[[126 119 121 115 127 120 111]
 [121 109 151 130 125 132 123]
 [147 136 121 149 124 131 148]
 [112 133 133 111 129 141 108]
 [111 106 120 121 135 121 130]
 [144 142 108 116 107 117 147]
 [110 123 126 118 108 147 130]]
|
[[121 109 151 130 125 132 123]
 [112 133 133 111 129 141 108]
 [144 142 108 116 107 117 147]]

[[145 138 138 149 143 143 151 152 129 133 140]
 [119 117 129 120 129 125 120 121 115 121 124]
 [130 140 130 122 126 124 124 134 128 126 122]
 [108 122 117 100 102 119 107 102 111 122 117]
 [134 130 123 133 130 126 132 132 138 128 134]
 [136 126 132 132 131 132 135 134 135 129 137]]
|
[[119 117 129 120 129 125 120 121 115 121 124]
 [108 122 117 100 102 119 107 102 111 122 117]
 [136 126 132 132 131 132 135 134 135 129 137]]

[[153 110 111 121 131 123 131 135 131]
 [146 113 121 120 114 130 149 134 120]
 [132 139 120 115 127 141 148 126 107]
 [107 145 125 128 118 129 137 107 119]
 [110 120 142 144 117 108 120 134 129]
 [129 144 126 116 128 136 116 144 105]
 [113 135 112 130 120 116 104 138 126]
 [140 124 123 119 113 141 115 150 139]
 [107 147 121 116 143 125 130 115 132]
 [130 116 128 135 122 130 139 158 115]]
|
[[146 113 121 120 114 130 149 134 120]
 [107 145 125 128 118 129 137 107 119]
 [129 144 126 116 128 136 116 144 105]
 [140 124 123 119 113 141 115 150 139]
 [130 116 128 135 122 130 139 158 115]]

[[124  99 125 126]
 [130 128 129 130]
 [129 105 126 127]]
|
[[130 128 129 130]]

[[136 139 135 111 128 154 126 111 119 128 105 107 122 125]
 [139 135 111 128 154 126 111 119 128 105 107 122 125 124]
 [111 128 154 126 111 119 128 105 107 122 125 124 129 128]
 [154 126 111 119 128 105 107 122 125 124 129 128 140 110]]
|
[[139 135 111 128 154 126 111 119 128 105 107 122 125 124]
 [154 126 111 119 128 105 107 122 125 124 129 128 140 110]]

[[141 144 118 133 143 121 148 149 125 114]
 [128 130 131 127 130 125 132 127 125 122]
 [116 114 120 126 122 128 109 121 131 134]
 [129 129 148 127 132 120 144 123 114 111]
 [126 131 113 129 130 128 120 137 133 130]
 [132 127 149 125 121 133 135 118 126 134]]
|
[[128 130 131 127 130 125 132 127 125 122]
 [129 129 148 127 132 120 144 123 114 111]
 [132 127 149 125 121 133 135 118 126 134]]

[[122 138 122 125 122 125 136 121 132 134]
 [126 132 130 125 125 125 129 124 138 134]
 [122 144 130 129 127 119 138 121 154 134]
 [122 140 125 141 139 127 140 128 136 128]
 [115 148 115 133 129 116 142 119 134 147]
 [120 154 117 133 128 125 148 122 136 132]
 [124 144 123 131 127 134 145 125 136 120]
 [132 123 143 139 142 127 125 134 147 116]
 [127 146 133 136 134 129 142 128 152 114]]
|
[[126 132 130 125 125 125 129 124 138 134]
 [122 140 125 141 139 127 140 128 136 128]
 [120 154 117 133 128 125 148 122 136 132]
 [132 123 143 139 142 127 125 134 147 116]]

[[105 140 131]
 [100 132 132]
 [119 134 137]
 [116 145 137]
 [112 138 131]
 [116 137 130]
 [122 138 137]]
|
[[100 132 132]
 [116 145 137]
 [116 137 130]]

[[130 106 141]
 [125 131 131]
 [137 128 143]
 [137 132 141]
 [141 123 129]
 [139 107 135]
 [132 135 136]
 [119 110 136]]
|
[[125 131 131]
 [137 132 141]
 [139 107 135]
 [119 110 136]]
---
[[109 135 123 131]
 [110 133 121 133]
 [123 118 132 126]
 [105 139 125 129]]
|
[[110 133 121]
 [123 118 132]]

[[136 108 140 119 102]
 [128 148 131 134 153]
 [138 134 134 135 136]
 [121 125 138 113 123]]
|
[[128 148 131]
 [138 134 134]]

[[149 128 125 146]
 [131 131 150 135]
 [121 126 140 119]
 [131 133 105 140]
 [153 123 136 140]]
|
[[131 131 150]
 [121 126 140]]

[[133 128 133]
 [148 105 116]
 [105 136 123]]
|
[[148 105 116]
 [105 136 123]]

[[113 129 142]
 [113 130 135]
 [114 155 124]]
|
[[113 130 135]
 [114 155 124]]

[[111 106 146]
 [130 129 123]
 [106 100 144]
 [122 119 145]]
|
[[130 129 123]
 [106 100 144]]
---
[[123 137 117]
 [113 148 120]
 [112 138 154]
 [137 134 133]]
|
[[123 137]
 [113 148]
 [112 138]]

[[134 125]
 [112 151]
 [130 128]
 [127 134]
 [150 123]]
|
[[134 125]
 [112 151]
 [130 128]]

[[145 109 125]
 [122 113 109]
 [113 147 132]
 [143 129 139]
 [123 157 151]]
|
[[145 109]
 [122 113]
 [113 147]]

[[118 146]
 [131 131]
 [127 123]
 [143 115]
 [153 133]]
|
[[118 146]
 [131 131]
 [127 123]]

[[139 114 106 119]
 [136 116 127 115]
 [137 126 115 133]
 [136 126 119 132]]
|
[[139 114]
 [136 116]
 [137 126]]

[[138 134 128]
 [150 131 130]
 [139 131 122]]
|
[[138 134]
 [150 131]
 [139 131]]

[[132 134 130 135 153]
 [132 134 130 135 149]
 [132 154 139 135 131]
 [150 134 130 135 131]
 [132 134 148 149 131]]
|
[[132 134]
 [132 134]
 [132 154]]
---
[[127 130 145 135 140 122 128 123 152 117 128 130 119 121 121]
 [124 137 131 130 134 130 125 116 135 125 136 131 122 127 142]
 [132 118 130 110 122 133 130 133 128 127 118 127 132 131 138]
 [131 119 124 123 130 130 128 132 121 134 121 129 133 130 130]]
|
[[131 119 124 123 130 130 128 132 121 134 121 129 133 130 130]
 [132 118 130 110 122 133 130 133 128 127 118 127 132 131 138]
 [124 137 131 130 134 130 125 116 135 125 136 131 122 127 142]
 [127 130 145 135 140 122 128 123 152 117 128 130 119 121 121]]

[[133 134 123 127 129 124 122 111]
 [114 130 126 142 131 122 126 133]
 [132 126 128 119 127 134 134 140]
 [128 132 135 133 125 124 122 126]
 [128 129  98 117 133 130 131 120]
 [135 111 139 129 125 135 131 128]
 [122 126 155 141 125 129 127 142]]
|
[[128 129  98 117 133 130 131 120]
 [133 134 123 127 129 124 122 111]
 [114 130 126 142 131 122 126 133]
 [132 126 128 119 127 134 134 140]
 [128 132 135 133 125 124 122 126]
 [135 111 139 129 125 135 131 128]
 [122 126 155 141 125 129 127 142]]

[[114 144 137 102 116]
 [111 149 103 121 130]
 [110 111 128 108 146]
 [144 112 123 151 145]]
|
[[111 149 103 121 130]
 [144 112 123 151 145]
 [110 111 128 108 146]
 [114 144 137 102 116]]

[[121 121 126 120 136 118 118 136]
 [121 121 119 137 126 127 125 114]
 [121 121 116 141 119 131 128 105]
 [121 121 123 125 130 121 121 128]]
|
[[121 121 116 141 119 131 128 105]
 [121 121 119 137 126 127 125 114]
 [121 121 123 125 130 121 121 128]
 [121 121 126 120 136 118 118 136]]

[[153 148 138 109]
 [112 158 124 148]]
|
[[112 158 124 148]
 [153 148 138 109]]

[[130 119 127 135 133 140 137 138 122 143 128]
 [103 122 114 142 134 143 122 131 142 152 138]]
|
[[103 122 114 142 134 143 122 131 142 152 138]
 [130 119 127 135 133 140 137 138 122 143 128]]

[[152 115 114 109 116 114 143 108 130 115 115 143 122 138 111 143]
 [144 105 107 117 128 107 135 107 144 121 124 149 132 155 128 134]
 [120 132 125 140 142 122 111 120 140 143 146 139 143 133 146 113]
 [121 141 141 143 134 139 122 135 118 141 139 120 125 123 141 123]
 [137 130 137 117 117 127 148 126 120 110 112 124 115 124 109 146]
 [134 117 110 127 137 111 118 115 134 138 138 137 139 141 133 122]]
|
[[144 105 107 117 128 107 135 107 144 121 124 149 132 155 128 134]
 [134 117 110 127 137 111 118 115 134 138 138 137 139 141 133 122]
 [152 115 114 109 116 114 143 108 130 115 115 143 122 138 111 143]
 [120 132 125 140 142 122 111 120 140 143 146 139 143 133 146 113]
 [137 130 137 117 117 127 148 126 120 110 112 124 115 124 109 146]
 [121 141 141 143 134 139 122 135 118 141 139 120 125 123 141 123]]

[[134 145 128 131 115 131 127 131 117 114 123 128]
 [137 112 142 125 127 135 123 121 134 134 137 142]
 [134 117 141 126 127 133 124 124 133 133 138 139]
 [142 104 152 123 126 139 120 117 137 138 144 150]]
|
[[134 145 128 131 115 131 127 131 117 114 123 128]
 [134 117 141 126 127 133 124 124 133 133 138 139]
 [137 112 142 125 127 135 123 121 134 134 137 142]
 [142 104 152 123 126 139 120 117 137 138 144 150]]

[[133 134 133 147 157 123 132 135 117 123 143]
 [146 132 144 126 136 116 136 135 151 115 124]
 [140 127 138 118 117 121 131 135 150 118 119]
 [120 127 121 118 115 133 124 135 126 135 120]]
|
[[120 127 121 118 115 133 124 135 126 135 120]
 [133 134 133 147 157 123 132 135 117 123 143]
 [140 127 138 118 117 121 131 135 150 118 119]
 [146 132 144 126 136 116 136 135 151 115 124]]
